Here is a tiny trained network, its code and every weight. The questions are about switching its units off for an input and a target symbol, where a switched-off unit gives its printed mean instead of its output.

import numpy as np


def w(rows, s, z=0):
    codes = np.array(rows[::2]) - 128.0
    scale = np.full(codes.shape[1], s)
    scale[-1] = z or s
    return codes * scale


def norm(h):
    return h / np.sqrt((h * h).mean(-1, keepdims=True) + 1e-5)


def f(y):
    return y / 2 * (1 + np.tanh(0.7978845608 * (y + 0.044715 * y**3)))


def softmax(a):
    e = np.exp(a - a.max(-1, keepdims=True))
    return e / e.sum(-1, keepdims=True)


def log_softmax(a):
    a = a - a.max(-1, keepdims=True)
    return a - np.log(np.exp(a).sum(-1, keepdims=True))


def net(x, mask):
    ids = ['αβγδεζηθλμπστφψω'.index(c) for c in x.split()]
    T = len(ids)
    res = E[ids] + P[:T]
    u = 0
    for l in range(2):
        r = norm(res)
        for j in range(3):
            rows = slice(3 * j, 3 * j + 3)
            q, k, v = (r @ M[l][rows].T for M in (Q, K, V))
            z = softmax(np.where(np.tri(T) > 0, q @ k.T / 3**0.5, -1e9)) @ v
            o = O[l][rows]
            res = res + np.where(mask[u + j], z, o[:, -1]) @ o[:, :-1]
        u += 3
        y = f(norm(res) @ A[l][:, :-1].T + A[l][:, -1])
        res = res + np.where(mask[u : u + 16], y, B[l][:, -1]) @ B[l][:, :-1]
        u += 16
    return log_softmax(norm(res)[-1] @ U[:, :-1].T + U[:, -1])


Q, K, V, O, A, B = {}, {}, {}, {}, {}, {}
E = w([
[114,119,89,144],'α',
[53,68,152,158],'β',
[75,154,106,166],'γ',
[141,163,123,125],'δ',
[93,147,84,164],'ε',
[104,23,163,83],'ζ',
[89,50,160,7],'η',
[108,174,84,161],'θ',
[117,179,100,149],'λ',
[149,60,156,89],'μ',
[71,96,143,144],'π',
[178,178,145,60],'σ',
[88,150,96,141],'τ',
[164,79,133,157],'φ',
[21,110,150,159],'ψ',
[82,189,100,142],'ω',
],0.015)
P = w([
[171,164,196,73],'0',
[3,154,36,62],'1',
[146,130,208,183],'2',
[49,156,39,87],'3',
[138,131,205,185],'4',
[65,162,43,97],'5',
[141,136,202,181],'6',
[77,163,39,113],'7',
[150,123,206,184],'8',
[89,162,38,120],'9',
[144,139,204,179],'10',
],0.011)
Q[0] = w([
[104,106,134,151],'L0H1',
[166,33,98,157],'L0H1',
[100,130,109,57],'L0H1',
[113,144,21,182],'L0H2',
[104,246,164,157],'L0H2',
[141,184,217,129],'L0H2',
[89,105,145,154],'L0H3',
[139,81,61,138],'L0H3',
[141,191,169,102],'L0H3',
],0.011)
K[0] = w([
[153,89,164,81],'L0H1',
[162,110,114,174],'L0H1',
[128,150,153,70],'L0H1',
[252,107,127,165],'L0H2',
[119,175,152,162],'L0H2',
[119,167,160,94],'L0H2',
[67,147,106,115],'L0H3',
[144,37,128,140],'L0H3',
[166,194,151,103],'L0H3',
],0.014)
V[0] = w([
[151,122,151,154],'L0H1',
[79,161,91,198],'L0H1',
[242,10,171,67],'L0H1',
[138,102,7,91],'L0H2',
[210,141,150,203],'L0H2',
[254,127,109,186],'L0H2',
[23,69,85,67],'L0H3',
[207,222,57,18],'L0H3',
[34,221,139,196],'L0H3',
],0.0055)
O[0] = w([
[119,167,132,99,115],'L0H1',
[122,160,229,197,156],'L0H1',
[189,143,195,116,23],'L0H1',
[17,106,143,84,34],'L0H2',
[135,27,160,162,129],'L0H2',
[193,110,67,66,75],'L0H2',
[158,193,108,97,218],'L0H3',
[181,3,144,177,122],'L0H3',
[170,242,128,177,255],'L0H3',
],0.0042,0.0031)
A[0] = w([
[138,194,190,46,62],'L0N1',
[219,100,217,95,200],'L0N2',
[68,130,10,51,243],'L0N3',
[58,47,214,184,163],'L0N4',
[78,196,141,137,108],'L0N5',
[99,63,187,42,23],'L0N6',
[2,167,103,82,195],'L0N7',
[179,55,120,68,127],'L0N8',
[181,73,37,126,159],'L0N9',
[22,157,132,101,111],'L0N10',
[194,147,176,112,46],'L0N11',
[186,192,142,70,11],'L0N12',
[172,249,156,74,39],'L0N13',
[12,2,119,92,250],'L0N14',
[114,124,228,6,141],'L0N15',
[46,195,144,106,57],'L0N16',
],0.008,0.002)
B[0] = w([
[120,115,110,142,131],'L0N1',
[87,141,86,132,163],'L0N2',
[107,254,28,211,255],'L0N3',
[175,177,81,131,182],'L0N4',
[148,49,117,86,178],'L0N5',
[124,143,164,144,136],'L0N6',
[152,103,87,148,233],'L0N7',
[72,126,157,135,125],'L0N8',
[75,152,158,152,141],'L0N9',
[213,127,126,67,184],'L0N10',
[109,116,80,135,130],'L0N11',
[133,137,86,112,119],'L0N12',
[149,98,130,140,142],'L0N13',
[136,189,67,173,186],'L0N14',
[144,117,133,196,155],'L0N15',
[135,120,147,145,172],'L0N16',
],0.0079,0.0065)
Q[1] = w([
[99,197,106,27],'L1H1',
[24,142,86,60],'L1H1',
[233,189,219,183],'L1H1',
[80,107,107,145],'L1H2',
[253,113,203,185],'L1H2',
[159,163,249,254],'L1H2',
[178,133,207,176],'L1H3',
[172,149,124,224],'L1H3',
[147,162,40,53],'L1H3',
],0.013)
K[1] = w([
[111,229,66,201],'L1H1',
[88,211,143,195],'L1H1',
[161,3,94,75],'L1H1',
[119,137,80,153],'L1H2',
[170,39,189,52],'L1H2',
[137,43,111,88],'L1H2',
[103,53,147,47],'L1H3',
[159,66,107,71],'L1H3',
[109,248,106,135],'L1H3',
],0.014)
V[1] = w([
[61,194,253,164],'L1H1',
[47,193,202,80],'L1H1',
[149,159,207,43],'L1H1',
[176,221,114,120],'L1H2',
[150,132,195,15],'L1H2',
[135,206,224,1],'L1H2',
[139,132,123,41],'L1H3',
[191,184,100,88],'L1H3',
[162,70,58,96],'L1H3',
],0.0092)
O[1] = w([
[59,241,182,18,115],'L1H1',
[115,235,114,85,41],'L1H1',
[23,150,83,40,50],'L1H1',
[21,151,191,217,163],'L1H2',
[55,92,66,99,19],'L1H2',
[51,134,87,102,3],'L1H2',
[99,104,49,115,72],'L1H3',
[2,69,149,247,146],'L1H3',
[169,109,109,171,142],'L1H3',
],0.0086,0.006)
A[1] = w([
[94,110,99,167,149],'L1N1',
[2,180,135,125,184],'L1N2',
[99,71,165,84,253],'L1N3',
[107,92,43,153,117],'L1N4',
[148,65,184,160,142],'L1N5',
[159,109,132,143,112],'L1N6',
[147,153,94,110,121],'L1N7',
[168,92,165,152,179],'L1N8',
[141,93,150,130,113],'L1N9',
[166,123,187,90,119],'L1N10',
[122,106,170,163,111],'L1N11',
[166,152,107,139,185],'L1N12',
[142,80,135,111,149],'L1N13',
[148,95,157,171,120],'L1N14',
[119,210,75,90,153],'L1N15',
[127,75,96,142,129],'L1N16',
],0.015,0.0049)
B[1] = w([
[149,156,85,123,201],'L1N1',
[237,149,145,174,226],'L1N2',
[121,167,110,252,153],'L1N3',
[207,173,110,157,172],'L1N4',
[61,129,156,84,212],'L1N5',
[112,111,142,69,172],'L1N6',
[96,56,102,108,144],'L1N7',
[83,145,103,83,246],'L1N8',
[88,126,121,126,135],'L1N9',
[143,160,98,132,156],'L1N10',
[118,137,141,112,176],'L1N11',
[134,97,76,75,254],'L1N12',
[112,151,125,155,138],'L1N13',
[92,105,116,94,226],'L1N14',
[63,65,95,181,202],'L1N15',
[131,177,146,104,148],'L1N16',
],0.011,0.0057)
U = w([
[223,198,162,67,77],'α',
[35,128,133,92,200],'β',
[189,187,229,172,72],'γ',
[250,80,176,120,85],'δ',
[121,207,210,78,158],'ε',
[136,213,98,37,122],'ζ',
[52,190,59,81,74],'η',
[82,113,220,140,183],'θ',
[143,36,192,188,99],'λ',
[81,77,36,85,122],'μ',
[129,74,156,72,255],'π',
[178,144,47,163,130],'σ',
[162,8,76,140,62],'τ',
[207,107,54,44,107],'φ',
[82,210,138,169,138],'ψ',
[34,53,106,181,70],'ω',
],0.021,0.0085)

Each question gives the input, a string of symbols that net reads in full, and the target symbol t.
The units are the heads (3 rows each of Q, K, V and O) and the neurons (one row each of A and B). Each row of codes is followed by its name. A weight is (code - 128) times the scale printed after its matrix; where a second scale follows, it is the last column's (O, A, B and U).
mask holds one flag per unit, layer by layer, with each layer's heads first. A switched-off unit (its flag False) gives its mean, the last column of its rows in O or B, instead of its output. The means were averaged over made-up inputs and are rounded, as every weight is.
A unit's drop is (log p(t) with every unit on - log p(t) with that unit switched off) / (log p(t) with every unit on - log p(t) with every unit switched off).
The circuit of an input: a set's keep is (log p(t) with only the set's units on - log p(t) with every unit switched off) / (log p(t) with every unit on - log p(t) with every unit switched off). Starting from the 12 units with the biggest drops (on a tie, the unit counted first), units are removed one at a time, each time the one whose removal leaves the highest keep (on an exact tie, the one counted first), for as long as the keep stays at least 0.8.
units of the circuit, in order: the units of the circuit, biggest drop first
k most important neurons: the k neurons with the biggest drops, biggest first
heads that matter: for each layer, one digit per head in row order, 1 if its drop is at least 0.15 and else 0, layers parted by /
input η ε τ, target η: units of the circuit, in order	L1H1
input θ α η φ ε ε φ δ μ, target θ: 3 most important neurons	L0N14; L0N4; L0N7
input δ δ θ φ μ γ φ λ γ, target δ: units of the circuit, in order	L0N2; L0N3; L1H2
input φ φ ω φ η, target φ: units of the circuit, in order	L0N15; L0N3; L1H2; L1H3
input μ τ σ, target μ: 2 most important neurons	L0N3; L0N8
input η ζ φ, target η: units of the circuit, in order	L1H1; L1H2
input η η ω γ β σ σ π θ, target η: 2 most important neurons	L0N3; L0N6
input λ η ζ γ ψ, target λ: heads that matter	001 / 100
input ζ ζ θ, target ζ: 4 most important neurons	L0N3; L0N8; L0N6; L0N15
input α φ ε, target α: heads that matter	101 / 000
input δ ψ θ ε φ, target δ: heads that matter	001 / 110
input η λ γ η π, target η: heads that matter	100 / 110
input λ μ φ ε φ ζ σ ω η λ ε, target λ: 3 most important neurons	L0N14; L0N13; L0N4
input τ α λ ψ φ δ ω ω ε λ, target ψ: units of the circuit, in order	L1H2
input α λ δ, target α: 3 most important neurons	L0N3; L0N8; L0N9
input γ π β τ γ μ φ, target γ: heads that matter	011 / 110
input θ ζ δ φ φ ψ δ, target θ: 3 most important neurons	L0N7; L0N3; L0N10
input δ τ φ λ σ, target δ: 3 most important neurons	L0N2; L0N3; L0N11
input θ μ π μ γ ω ω φ τ, target θ: heads that matter	001 / 000
input ψ μ ψ φ ε ψ μ α γ, target ψ: 3 most important neurons	L0N3; L0N10; L0N5
input β ε ω π ψ β γ ε, target ψ: most important neuron	L0N4
input ω δ φ φ α π σ, target ω: 4 most important neurons	L0N5; L0N13; L0N3; L0N1
input φ ψ β, target φ: 3 most important neurons	L0N3; L0N2; L0N8
input ψ ζ μ β γ δ ψ λ γ, target ψ: 4 most important neurons	L0N5; L0N10; L0N3; L1N2
input γ θ ε, target γ: heads that matter	011 / 100
input ε ε σ τ ω ψ δ, target ε: heads that matter	101 / 000
